Each row is followed by its group, which names the range that a hidden value of the row falls in. A new part has a new value, new ranges and new names.
[   3  114  -92  109  207 -169   89   53  -15   -9  -43 -170  -14  -74
  118   -1   33  121 -112 -139  -58   41  -39   65  101  108  107  -19
  101 -128  -84  124   12  -64  -32   60   89  123  152  -76 -119  -20
   91  -71  -37  -40   73   43  -38  -18   39   41   47]  Mef
[  77 -466  209  -23  160  101  -19  287  205  -55  -38  339 -140  -11
   -7    9  -20  256  283 -163 -165  216 -149   81  110  123  198   65
  119  -28  212 -260 -138 -108   24  250   29   -2  118   81 -150 -160
  189   -3 -145   64   70    0  -45 -237   -6 -240  -58]  Rof
[  55   44  196  -59  -32  -88 -145 -124 -192 -127  176   32   73   -1
   35   63 -111 -167   15  216  230 -214 -121 -145 -107  218  161 -109
  130   -6   82 -256    5 -164  271 -119   -1  -69  163  174  -50  -59
  -13  168  203 -133 -172   86   66 -366 -139   -2  -41]  tizu
[  36  115  -23   17 -172 -113  -13 -135  185   16   58  -20 -150  148
 -217  -88  -35   10  282 -140  219  235  245  255  -69   44  108   67
 -204  120  -20    7  -90   69   66 -153 -132   31    2   79  145  -70
  -88 -133   40   43  224  -99 -115 -111   11 -123 -316]  fiko
[  78  187  183  -36 -180  -96   27 -246   25  -79   46 -218  -75  170
   31  -23   37  -22  143  -49   -3  191  190   29  -96   37   72  139
 -197  140    1  -31   10  -73   29 -279  -70   -8   49 -177   60   83
   56  -26  103   32   96 -123 -167  123  123  197 -169]  rigo
[  90 -440  192  172  223  172  185  177  -21  176  -52  107 -109  183
  236  -52  -28  200  235   -3 -175  -81   -3  -68   54  107  100  122
  281  -85  360 -174  -72 -123   90  173   94 -147  -54  116 -213    0
  -54   91    8   18 -135   78  207  -31  -95 -136  -87]  Mef
[  12 -178  -84   18  -42  -88  -53   84  364  -16  -11  238 -235   56
 -286 -131  -74   86  287 -234  291  288  188  375   82  124  261   30
  -42   48   -6  -63 -134   67   58  102  -50  135   38  209  150 -188
   85 -119  -73   23  298 -106  -49 -318  -35 -333 -309]  saso
[  93  -44  223 -209  -69   42   -4  -71   47 -158   66 -179  -88  -23
   49  -39    6   16  -46  -11 -230  164    6  -56   43    4    0  128
 -152   74   22 -122  -44 -102  -44 -216   45   27  205 -380   14  104
  244  135   -7  -31   39 -126 -234  -43  190  297  -34]  tizu
[ 126  115  275 -127  -55  -55 -213  -65 -199  -98  203  161   -3   65
   62   16  -80 -153  -45  177  182 -172  -50  -84    3  141    0 -119
  109    6   60 -312  -15 -219  353 -168  -52  -98  143  101 -132  -94
  -51  185  245  -12 -149  110   81 -470 -204  -38   26]  Kore
[ 127 -152   67  -55  226  406  201  117  -17  210  -99   67  -73   58
   18   11 -140    8   42  213  -88    9  166  -18  303 -105 -202  -10
  -41  127   -4 -146   -2   15   -3 -372  -21 -162   73 -195   65  -23
 -120   90  204 -148  -42   83  263    9    3   60 -160]  kuzus
[  70 -366  -31  140  268  357  232  261   47  326 -123  270 -113  142
  -28  -19 -169  122  178   94   65  -68  152   92  278  -13  -18  -32
  185    8  156 -150  -67   59   92  -69  -56 -139  -41  172  -36  -98
 -201   -2   97  -49  -18  111  472 -125 -138 -259 -246]  pogis
[-235   20 -225  -35  -11 -237  163  333  199  -25  -99 -207   95 -225
  -21  -55   52    1  -91 -180 -143  206   83 -102 -149  194  236  -15
  110  -92   68  248 -255  124  -89  -70  -26 -199  -53   52  451  -20
  -41 -136  -64  -47  152   81    7  172   38   85   42]  pogis
[ -46  101   67  186  311 -105  -50   61   19  -92  -21   -8   38  -66
   77   66 -114  -17 -101  -88   60 -100 -114 -160  112  178  145   13
  159 -228  -88  -14    8  -81   94   -4   55   14  230   -5 -109  -30
  115  -79  -47  -72  113  -15   58 -198  -28  114   81]  rigo
[-362  -82  101  165 -155    2  -37  115  199 -224 -132 -182    7  -64
  -99   84  -58  -17   -8 -285  -48   72   79   39 -286   42   65   89
  -23 -152  -71   -1  -35  -24  -67  133  -95 -180   69  -20  276   39
 -209  -89 -126  205 -136  -94  114  249   88   93    9]  tobo
[-233  136 -189  -45  -19  -74  188  247  161   85  -56 -276   68 -107
   34   91   10  166 -144 -102  -10  -29   84  -97 -461  196   81    3
  174 -126  153  140 -172  213  -66   28   47 -118 -117 -172  262  -51
 -253 -197  -79  144   69  167  148  217   96  199  -15]  kuzus
[ 100   60  167  -57   94 -103 -164  -92 -204  -40  190  -42  -29  179
   61  105    6 -141   93  120   67 -162   13  -79   33  125   93  -66
  -52   16   -8 -213 -139 -102  111 -145   30  -41  115   64    6   15
  -43  125  247   -2 -158   44   -1 -175 -109  -51   49]  fiko
[ -28   84  -26  153  292 -153    5   80   16  -75  -36  -34  -35  -24
   89   54  -74   23 -137 -126   -6  -95  -79 -118  190  146  170   41
  128 -162 -116   42   12  -39   93   14   95   65  199  -50 -130    6
  171  -88  -66  -61   77  -16   11 -126   21   71   82]  kuzus
[ -58   17  140  199  252 -152  -48  -14   13 -206  -20  -79  194 -144
   -2   69 -128  -15  -58   25  241 -116 -187 -224  -71  243  221  -71
  185 -228   32  -46  -22 -108   58  -20   97   27  215   97    7  -65
  119  -47  -35 -159   14   16   26 -107  -73   63    5]  saso
[-111    4  -65 -102    5  -60   81  191 -144  141  140 -170  -43 -154
  248  173   35  142 -121  107  -83 -131   93  136 -224  316  163   12
  191 -143   87  163 -219  141 -152   54  156  -32 -190 -158  132   57
   18 -217   99   67   46  190  215    9  -80   79  154]  tizu
[-136   31   -1  -74   77  -21   57  152   39  -62  213  -54 -111   73
  157  250  101   95  -33   92  -34    1  107  205 -137   85  188  -10
   26  101   18  -28 -131   84  -11   86  107 -179   71   23   12  -64
 -133 -163   44   15   14  180   45  174 -252   41   16]  Kore
[-135 -177   74    4  -80   -5  -94  127 -148 -123  125  -81 -121 -129
  122  126   -4   55  -73   17  -80 -125   95  207  -55  218  168  113
   72 -149  -52   85 -138  -22 -117  138  105   -4  -91  -89   83  196
  115 -144    9  103 -167  -16  197  -46  -63  -38  180]  Mef
[  14 -398   91  -84  142  112   19  195  202  -80   10  105 -155  -43
  -79  -45  -69  120   25 -111 -165  109  -90   78  185   11  135   40
   12  -29  102 -142 -151   20  -24   73   35   31  177 -118   15  -10
  253  105 -163  -19   35  -89  -80 -199   72  -32 -107]  pogis
[  70   84  245   20  220  -26 -197   49  -96 -102   10  161  -23  123
  124  110 -159 -192  -52  109   23 -134  -85 -149  163  269   36   13
   94 -187  -51 -277   41 -192  159  -72   49  -35  249   20  -65 -146
   48   15  116  -95  -20   19   33 -422 -112   69  112]  Rof
[  45 -144  201  120  113  200  194  -11  -60  118  -67  -84  -99  229
  298  -50   14   60    7   38 -182  -58  161   -1   79    6  -49   61
  110  -90  173 -107   27 -113    5 -104  -47 -105  -42 -152  -83  110
  -15  124  117   32 -142    3  274   95  -14  146 -104]  saso
[ 113 -160  127   21  161  243  197   24  -73  166  -44  -90  -95  178
  147  -17  -59   36   34  138 -130  -58  156  -57  170  -24  -63   97
   47   62  107 -111   -2  -49   14 -219   51 -110   21 -175  -28   99
  -54  105  137  -60  -87    8  188   89   30  131 -115]  tizu
[-259 -151  159   51  -16   29  -26  214  -85   84    2  -40  -79 -139
  184  245 -110  123 -105  -61 -140 -169  -45  208 -245  261   95   47
  226 -229   31   83  -97  104  -81  242   68 -129 -167 -170  138    4
  -22 -206    0  235  -82  115  216   29  -24   44  179]  Kore
[ -39   24   50  188  247 -162   -7   -9  -28  -84  -18 -163   99  -77
   59   68 -113   -1  -85  -33  133 -160  -89 -198   20  214  138  -19
  109 -258  -19  -12  -69  -54  -12  -14  185   99  219   17  -45  -42
   99  -59    6 -116   42   26   26  -85  -51   40   56]  fiko
[  15   91  -59   94  248 -211   26  -49  -71  -70   99 -194   18    2
   69   26   87   37   30  -48   -7  -50  -67  -38   36   74  211  -71
    8  -30  -35   97 -107  -11    7  -43   32   22   90   14  -13   85
   80   20   36  -81  -64   27  -90   38    0    2    2]  kuzus
[-248 -124   17   50  -38 -161   19  244  118  -98  -93 -102  -29 -179
   45   18    8  -17  -44 -202 -158  163   83  104  -41  168  195   44
   76 -105  -56  160 -151    1  -96   74   24 -175  -37   21  351    1
   43 -113  -10   38   25   18   12  158  -19   -6  129]  Kore
[  25   64    0  -42  -74 -234   65 -130 -154 -156   -1 -157  130   11
  121   96   38  -65   16  158   87  -19  -90  -48 -121  269  250 -174
   18  -13   75 -118   41 -124    2  -76   28  101  144  165   46 -124
   88   55  176 -225 -197  138  -32  -19  -36  -54 -100]  tobo
[ -77   57 -129  115  161 -177   86  -74  -97  -89   11 -213    7   27
  146  114   26  -35   -8   -9  -90 -115  -95  -33    9  171  258  -59
  -13 -113  -59   58   12   20  -58   17   11   72  140   38   -1   49
  117  -12   24 -168 -147   28  -10   19   54   44  -43]  tobo
[-165   20   13   28  -76   12    9  167   63  -89  -89 -228  -10  -30
  -34   82   -2  132  -71 -120  -92   72   73  160 -289  147   -5  112
   36 -148   13   81  -44    1 -161  147    7  -22  -45 -199  196   36
 -197 -202 -153  210  -98  -28   47  159  135  114   36]  Mef
[ 125 -242  -23  -83   71  -26  -67  170  260    5   84  238 -201  -40
 -271 -128  -65  149  399 -162   -1  306  -47  215   79   86  184  117
  -56  130   97  -72 -178   25   90  117   -3  -11  102  147   15 -158
   28  -62 -154  -47  238  -61 -302 -398   18 -279 -212]  tizu
[ 133  -68  153 -121  125  263   77   81    3   51   31   74  -20  -53
   -5   41  -76   73  187  107 -195  120  -50 -125   77  -39  -82   63
  -77  145   73 -161  -39  -41   58 -268  -78 -192  145 -163  -67  -19
  -54   44   62  -94   35   45   -9 -104   74  118 -105]  rigo
[ -26  -44   63  -57  -41   54  -60  132 -100  -68   66 -191  -90   69
   10  162  -32  176  -75   82  -15 -150   70  158 -286  211  -34  168
   44 -108   81   -7  -84   18 -115  187  207   56  -81 -255   44   63
 -182 -213 -106  206 -227   32   27   49   41   23   80]  saso
[ 139   30  311  -87   71 -146 -234  -38 -162 -211  145  158  108   95
 -100  109  -53 -131   77  208  250  -62 -143 -113   29  178  205 -135
   65  105   57 -276  -73 -192  256 -190  -53  -84  124  188   53  -71
   48   79  168  -49 -157   32  -56 -233 -138 -107   -1]  tobo
[  23   79  101  136  299 -173  -60   36   -1 -116   93  -60  125 -147
  -67    1  -10   94  -34  -65  190  -11 -141  -98   42   65  190  -82
  165  -62  -14   63 -119  -87  118  -65   25  -18  140   47  -61   40
   86  -32  -41  -19   97    1  -33  -66  -65   17   43]  Mef
[ 104 -261  153 -100  133  256   53  132   32   49   58  133  -50  -81
  -38   73  -77  151  236   53 -125   64  -69 -114   76   -8   42   65
   -9  125  109 -211 -121  -22   39 -131    0 -117  132  -82 -110    3
   26   47   32  -34   34   30   72 -117   60  -10  -81]  tizu
[ 120   62  200  -35 -153 -137  -16 -127   74  -66   47 -106 -109  157
   50 -107   63   53  225 -115  -58  249  133   86 -116  112   61  146
 -119   43  125  -70  -60 -133   29  -85  -17    9   28  -74    4  -27
   36  -17   38   57  108  -76 -245  -48   44   35 -133]  saso
[  63 -142   87  -70   82  118   57   83   93   -8   28   49  -72    6
  -78   -8  -54   78  136  -12 -141  143  -42   29   86  -16   47   38
  -76   79   83  -91  -90   19   25 -130  -91  -87  116  -90   19   -9
   48   21  -52  -45   45  -36  -79 -109   69   27 -162]  pogis
[-358  -54 -171  109  -76 -146   99  187  247 -117  -83 -293    3 -248
    4 -158    6 -103  -68 -296 -146   99  143  -76 -200   79  115   45
   39 -191  -19  219 -176   53  -62   31  -23 -254   20   46  415   60
 -135   43  -55  -50  -11    3   43  125   16  114   23]  kuzus
[  98 -284   97 -150   48   31  -57  136  194  -86  110  145 -137 -117
 -164  -36  -49  160  290 -108 -111  232 -135   49   27   61  169  115
  -60  124  114 -152 -167  -18   50   70   56  -19  189   -7  -56  -86
  138   24 -135  -47  148  -48 -286 -283   71 -112 -118]  tizu
[  74 -341  106  118  177  158   62  228  129  123  -11  381 -107   86
  -39   14  -46  215  457  -78  -12  147  -45  103   60   90  206   41
  157   56  226 -195  -99  -50  143  149 -126 -158   -8  315 -157 -143
  -95  -77  -38   34   79   58  165 -213 -106 -320 -197]  Mef
[  99   77  203  -20  257  -18 -220   41 -156  -13  158  121  -71  210
   48  122  -77 -159   19   83   -8 -180  -52 -102  184  121   46  -14
   18  -66  -51 -235 -107  -95  181 -119  -27  -94  171   17  -61   -4
  -30   66  138   35  -61   -7   34 -350 -107   18  105]  pogis
[-112  -20  -47 -120   20 -177   83  188  -47    5  197  -61  -54 -133
  228  186  125   81  -44   84  -19   18  143  110  -67  223  335  -45
  120   72   23  114 -255   94  -50  -29  159 -133  -80   57  138    4
  118 -170  181  -45  114  218  123  154 -238  -31  133]  Rof
[-114  -66  -75  -65   43   -7  -25  151  -40 -171  312  -14 -136  -40
  138   94  131   -4  -37  125  -88  -25  140  243   34   77  194  -23
  -41  -11  -19   40 -217   22  -54   38   17 -153   60  118   34  104
   -8  -76   36 -101  -89   91  124  -89 -323  -55   47]  fiko
[  67 -253  -56   50  140  245  125  111  110  225   -1  112 -143   -9
  -69 -109 -171   63  248   43   87  -23  143   62   80   36  -53   44
   47   -4  119 -107 -106   59   65  -58   56  -98   38   86    9 -114
 -190   54   93 -131   64   86  183 -273  -96 -178 -239]  rigo
[  81   91  224  -37 -165 -173  -16 -151   73 -124   93 -121  -84  128
   56  -85   70   55  212 -134 -149  248   12   47 -163   79   91  138
 -140   57  150  -45  -47 -110   73  -80  -85  -55   63  -81  -36   -5
   62   -9  -33   42   84  -84 -348  -45   64  102 -144]  tobo
[  48   19  269   20  138 -103 -199  -65 -132 -179  215   43  188  -45
 -101   63  -74  -98   52  179  304 -155 -184 -156 -104  141  166 -194
  108  -52  115 -192 -161 -125  201 -162  -70 -114  137  204   43  -25
  -21  112  121  -69 -117   52   35 -270 -202  -51  -30]  pogis
[ 151 -239  116 -117  257  333   92  227   40   99   -3  226  -47  -79
  -58   62  -97  146  220  106 -199  111  -91  -96  210  -63  -66   21
  -28  161   83 -191  -97   -1   50 -202  -44 -191  131 -107  -78  -68
  -33   34   36  -98   17   89   52 -130   36  -40  -93]  kuzus
[  70  121  318   77  327    2 -268  158   -5  -69   75  319  -39   41
   -9   87 -162  -34 -135  -68  164 -122  -68 -148  290   91    8    4
  193 -150 -122 -219  -60 -160  308 -118  -27  -66  214  -44 -208  -55
   85  -61   29  149  179  -37  162 -430 -140   43  189]  Kore
[  70   49   97  -54 -157 -152  -68 -108  183  -95   95    7 -142   81
 -171  -79   17   65  299 -182   65  291   94  169  -82   42  151  102
 -196  153   27  -34 -107   -4   85  -95 -102    9   49    6   63  -44
   52  -75  -26   62  189 -114 -287 -113   67  -78 -222]  Kore
[ 116  137  132  144  -87  -33  122 -146  -24  142  -46 -118  -75  298
  108 -135   14   -7  272   12   25  177  276  167  -86  108  -34  124
  -33   22  148    8   43 -126   53 -158 -106 -115 -105   77   51  -44
 -248  -79  150   -5   59  -11   -3   32  -68   -1 -240]  Mef
[-232    0  -92  -38   56 -170  165  288  148  100  -41 -167  -21 -124
  109  127    1   98  -83 -125 -121   67   38   13 -233  196  210   26
  193   -2   73  165 -164  173  -16   91  144 -224  -62  -52  274 -120
 -100 -171   -6   47  147  193  -32  258  -22  102   71]  kuzus
[ 103 -290  231  117  136  127  163  117  -22  106  -90   74  -72  224
  202  -39  -17  140  124   18 -156    8   49  -26  107   85   40   78
  171  -72  281 -168  -36 -136   52   13   13  -92  -26   22 -130  -13
    3   44   32   29  -96   34  166   18  -65  -58 -100]  fiko
[ 131  -26  401  -75  -29   91  115  -47 -134  -52   -8 -145   30  169
  287   59   83   96   -9   60 -353  107  -24 -159  -11    8  -53   81
  -18   23  212 -193    8 -212   -6 -223  -62 -106   92 -287 -156   92
  106   96   76   80 -105   -8  -28  187   88  291    7]  pogis
[  35 -222  -38  -33  -46   31  -23   58  258   38    0  128 -204   11
 -237  -98 -112   68  235 -123  231  197  195  293   78   96  136   46
  -63   46   -8 -110 -132   47   -8   25   43  126   78   89  136 -144
   33  -45    8  -12  221  -73    3 -273  -11 -244 -253]  tizu
[   7  -57 -134  122    6   47   79   13  250  152  -44  107 -205  135
 -130 -198  -89   16  234 -106  239  162  311  367   61   76   25   -5
  -39  -61   30    0  -71   73   19  -22 -102   33  -39  171  157 -167
 -162  -72   53  -56  195  -18  135 -284 -122 -236 -360]  kuzus
[  41   13  193  -15 -100   -4   36 -156   32  -68   46 -195  -87  141
   50  -46   15    8   71  -55  -84   97  133   19  -45   -4    6  100
 -153   26   60  -68  -52  -55  -14 -196  -45  -13   66 -201   39  100
   62   56   50   43   -2 -109  -93   66   86  162 -139]  fiko
[ 156  112   92 -193 -147 -130 -104 -104 -230  -31  174    3  -97  106
  131  -22  -16 -145  -18  154   53 -127   21    2   -2  170   38  -54
   47   83   43 -229   30 -188  277  -96   51   -8  127   69 -123  -84
  -39  213  267  -76 -189  130  -40 -385 -108  -57   -6]  rigo
[ 105   89  102 -113  -69 -149  -84 -127 -209  -80  131  -48    3   90
  115   20  -13 -149   22  182   93 -136  -27  -54  -67  211   91 -109
   27   11   70 -206   -5 -156  174 -113   34   -4  112  107  -15  -88
  -25  173  252 -130 -221  127  -28 -276 -109  -54  -34]  kuzus
[  50   62  -33 -211  -26   11   34  174 -159   50  204 -145  -41   29
  166  215  104  223  -90  247   48  -99  175  159 -259  287   69   28
   96  -41  143  -25 -216   54 -165   33  226   85 -115 -169    1    6
 -118 -259   86  115  -21  199  191   21 -130   15  103]  tizu
[ 137   61  244 -100  -11 -188 -160  -88 -139 -228  194   82  168  -38
 -112    4   21  -53   70  199  337   -3 -143  -58  -95  122  215 -228
  109  151  126 -192  -84 -203  280 -192  -88  -84   84  235   35  -67
   23  147  174  -83 -162   95  -56 -198 -176 -135  -81]  Rof
